Below are the code and all the weights of a small trained network. Each question names an input and a target symbol and asks about switching units off, where a switched-off unit gives its printed mean instead of its output.

import numpy as np


def w(rows, s, z=0):
    codes = np.array(rows[::2]) - 128.0
    scale = np.full(codes.shape[1], s)
    scale[-1] = z or s
    return codes * scale


def norm(h):
    return h / np.sqrt((h * h).mean(-1, keepdims=True) + 1e-5)


def f(y):
    return y / 2 * (1 + np.tanh(0.7978845608 * (y + 0.044715 * y**3)))


def softmax(a):
    e = np.exp(a - a.max(-1, keepdims=True))
    return e / e.sum(-1, keepdims=True)


def log_softmax(a):
    a = a - a.max(-1, keepdims=True)
    return a - np.log(np.exp(a).sum(-1, keepdims=True))


def net(x, mask):
    ids = ['ΓΘΛΞΣΦΩβδεζημπτψ'.index(c) for c in x.split()]
    T = len(ids)
    res = E[ids] + P[:T]
    u = 0
    for l in range(2):
        r = norm(res)
        for j in range(2):
            rows = slice(3 * j, 3 * j + 3)
            q, k, v = (r @ M[l][rows].T for M in (Q, K, V))
            z = softmax(np.where(np.tri(T) > 0, q @ k.T / 3**0.5, -1e9)) @ v
            o = O[l][rows]
            res = res + np.where(mask[u + j], z, o[:, -1]) @ o[:, :-1]
        u += 2
        y = f(norm(res) @ A[l][:, :-1].T + A[l][:, -1])
        res = res + np.where(mask[u : u + 8], y, B[l][:, -1]) @ B[l][:, :-1]
        u += 8
    return log_softmax(norm(res)[-1] @ U[:, :-1].T + U[:, -1])


Q, K, V, O, A, B = {}, {}, {}, {}, {}, {}
E = w([
[56,138,103],'Γ',
[152,125,90],'Θ',
[147,68,136],'Λ',
[110,155,112],'Ξ',
[109,155,130],'Σ',
[109,154,131],'Φ',
[97,75,116],'Ω',
[176,154,152],'β',
[219,56,202],'δ',
[173,255,127],'ε',
[110,153,113],'ζ',
[109,155,131],'η',
[161,121,105],'μ',
[158,122,108],'π',
[148,125,143],'τ',
[109,154,131],'ψ',
],0.026)
P = w([
[118,122,254],'0',
[138,144,93],'1',
[137,142,87],'2',
[144,140,86],'3',
[150,140,120],'4',
[154,138,117],'5',
[145,143,122],'6',
[145,140,122],'7',
],0.0096)
Q[0] = w([
[120,38,116],'0.h1',
[181,207,38],'0.h1',
[36,91,4],'0.h1',
[162,119,164],'0.h2',
[160,132,89],'0.h2',
[127,156,194],'0.h2',
],0.013)
K[0] = w([
[103,124,114],'0.h1',
[145,154,223],'0.h1',
[3,115,175],'0.h1',
[113,144,129],'0.h2',
[143,133,122],'0.h2',
[122,174,172],'0.h2',
],0.02)
V[0] = w([
[254,143,100],'0.h1',
[131,169,123],'0.h1',
[124,253,190],'0.h1',
[36,187,92],'0.h2',
[36,134,155],'0.h2',
[109,92,106],'0.h2',
],0.0071)
O[0] = w([
[182,149,253,180],'0.h1',
[100,146,145,144],'0.h1',
[138,231,136,253],'0.h1',
[105,167,170,131],'0.h2',
[137,98,200,95],'0.h2',
[152,143,163,95],'0.h2',
],0.0072,0.0045)
A[0] = w([
[26,193,111,178],'0.n1',
[135,138,96,75],'0.n2',
[85,22,186,1],'0.n3',
[254,151,107,114],'0.n4',
[54,152,168,130],'0.n5',
[244,155,35,90],'0.n6',
[79,164,26,94],'0.n7',
[158,247,154,138],'0.n8',
],0.0075,0.009)
B[0] = w([
[160,121,68,234],'0.n1',
[136,170,230,109],'0.n2',
[89,148,252,119],'0.n3',
[76,146,109,175],'0.n4',
[129,150,103,144],'0.n5',
[104,173,139,157],'0.n6',
[134,83,159,156],'0.n7',
[93,155,142,254],'0.n8',
],0.012,0.0065)
Q[1] = w([
[253,159,147],'1.h1',
[109,61,122],'1.h1',
[78,189,141],'1.h1',
[96,148,199],'1.h2',
[158,130,202],'1.h2',
[184,189,140],'1.h2',
],0.019)
K[1] = w([
[121,223,159],'1.h1',
[85,97,81],'1.h1',
[99,120,249],'1.h1',
[37,148,160],'1.h2',
[87,139,216],'1.h2',
[179,210,159],'1.h2',
],0.013)
V[1] = w([
[137,160,95],'1.h1',
[38,130,172],'1.h1',
[160,149,186],'1.h1',
[232,102,12],'1.h2',
[19,102,112],'1.h2',
[132,168,161],'1.h2',
],0.011)
O[1] = w([
[82,68,181,209],'1.h1',
[165,117,1,59],'1.h1',
[184,89,170,252],'1.h1',
[74,175,248,244],'1.h2',
[173,38,62,10],'1.h2',
[162,211,206,216],'1.h2',
],0.0061,0.0029)
A[1] = w([
[153,154,156,132],'1.n1',
[47,70,76,2],'1.n2',
[154,191,169,137],'1.n3',
[124,159,110,135],'1.n4',
[179,120,214,89],'1.n5',
[234,145,132,101],'1.n6',
[80,5,104,61],'1.n7',
[157,36,163,235],'1.n8',
],0.017,0.0069)
B[1] = w([
[177,67,108,176],'1.n1',
[223,39,164,144],'1.n2',
[183,53,145,254],'1.n3',
[71,74,126,178],'1.n4',
[146,144,2,177],'1.n5',
[91,85,122,162],'1.n6',
[19,207,108,152],'1.n7',
[100,127,213,169],'1.n8',
],0.0097,0.01)
U = w([
[122,37,55,119],'Γ',
[127,169,205,109],'Θ',
[81,121,206,123],'Λ',
[136,147,118,249],'Ξ',
[144,146,113,160],'Σ',
[138,136,116,142],'Φ',
[84,46,145,144],'Ω',
[239,156,78,86],'β',
[139,17,190,74],'δ',
[198,251,151,38],'ε',
[132,136,125,144],'ζ',
[141,149,112,194],'η',
[145,161,206,111],'μ',
[144,146,186,104],'π',
[189,29,39,47],'τ',
[139,142,116,158],'ψ',
],0.025,0.013)

Each question gives the input, a string of symbols that net reads in full, and the target symbol t.
The units are the heads (3 rows each of Q, K, V and O) and the neurons (one row each of A and B). Each row of codes is followed by its name. A weight is (code - 128) times the scale printed after its matrix; where a second scale follows, it is the last column's (O, A, B and U).
mask holds one flag per unit, layer by layer, with each layer's heads first. A switched-off unit (its flag False) gives its mean, the last column of its rows in O or B, instead of its output. The means were averaged over made-up inputs and are rounded, as every weight is.
A unit's drop is (log p(t) with every unit on - log p(t) with that unit switched off) / (log p(t) with every unit on - log p(t) with every unit switched off).
The circuit of an input: a set's keep is (log p(t) with only the set's units on - log p(t) with every unit switched off) / (log p(t) with every unit on - log p(t) with every unit switched off). Starting from the 12 units with the biggest drops (on a tie, the unit counted first), units are removed one at a time, each time the one whose removal leaves the highest keep (on an exact tie, the one counted first), for as long as the keep stays at least 0.8.
circuit, biggest first: the units of the circuit, biggest drop first
unit that matters most: the unit with the biggest drop
k most important neurons: the k neurons with the biggest drops, biggest first
top k neurons in layer l: the k neurons of layer l with the biggest drops, biggest first
which heads matter: for each layer, one digit per head in row order, 1 if its drop is at least 0.15 and else 0, layers parted by /
input ε ψ Σ, target ε: which heads matter : 10 / 00
input μ ψ Φ, target μ: most important neuron : (0.n8)
input δ Σ Ξ, target δ: circuit, biggest first : (1.n5; 0.n4; 0.h1)
input Ω Ξ β β Θ Θ Ξ, target Ω: circuit, biggest first : (0.h1; 1.h2)
input τ δ β Ξ, target τ: circuit, biggest first : (1.n7; 0.n7)
input Γ τ Ω β Γ Λ Θ, target Γ: circuit, biggest first : (0.h1; 1.h2)
input π η δ Ω Γ, target Γ: which heads matter : 00 / 00
input η ε Ξ Γ π, target Ξ: top 2 neurons in layer 1 : (1.n8; 1.n4)
input μ ζ Θ, target μ: circuit, biggest first : (0.h1; 1.h2)
input Λ Ω Σ μ, target Λ: which heads matter : 10 / 01
input μ π Ξ Σ, target μ: 2 most important neurons : (0.n8; 0.n3)
input τ ζ Ω δ η β Ξ, target τ: circuit, biggest first : (1.h1; 0.n1; 1.n4)
input Γ Ξ Ξ ψ ψ, target Ξ: which heads matter : 00 / 10
input β β Θ Φ β Θ τ, target τ: which heads matter : 10 / 00
input Ξ Σ η μ π Ξ β Λ, target Λ: which heads matter : 00 / 00
input Σ μ Ξ ζ Φ τ, target τ: 2 most important neurons : (1.n5; 1.n6)
input β μ η π Ξ, target β: top 4 neurons in layer 0 : (0.n1; 0.n4; 0.n6; 0.n8)
input Ξ β Ξ π, target Ξ: unit that matters most : 0.n4
input ε β μ, target ε: circuit, biggest first : (0.h1; 0.n6)
input β ζ ζ Ω Φ ψ ζ, target β: top 2 neurons in layer 0 : (0.n1; 0.n8)
input Ξ μ Γ δ Γ Θ η, target δ: which heads matter : 00 / 00
input μ Θ Ω ζ, target μ: unit that matters most : 0.h2
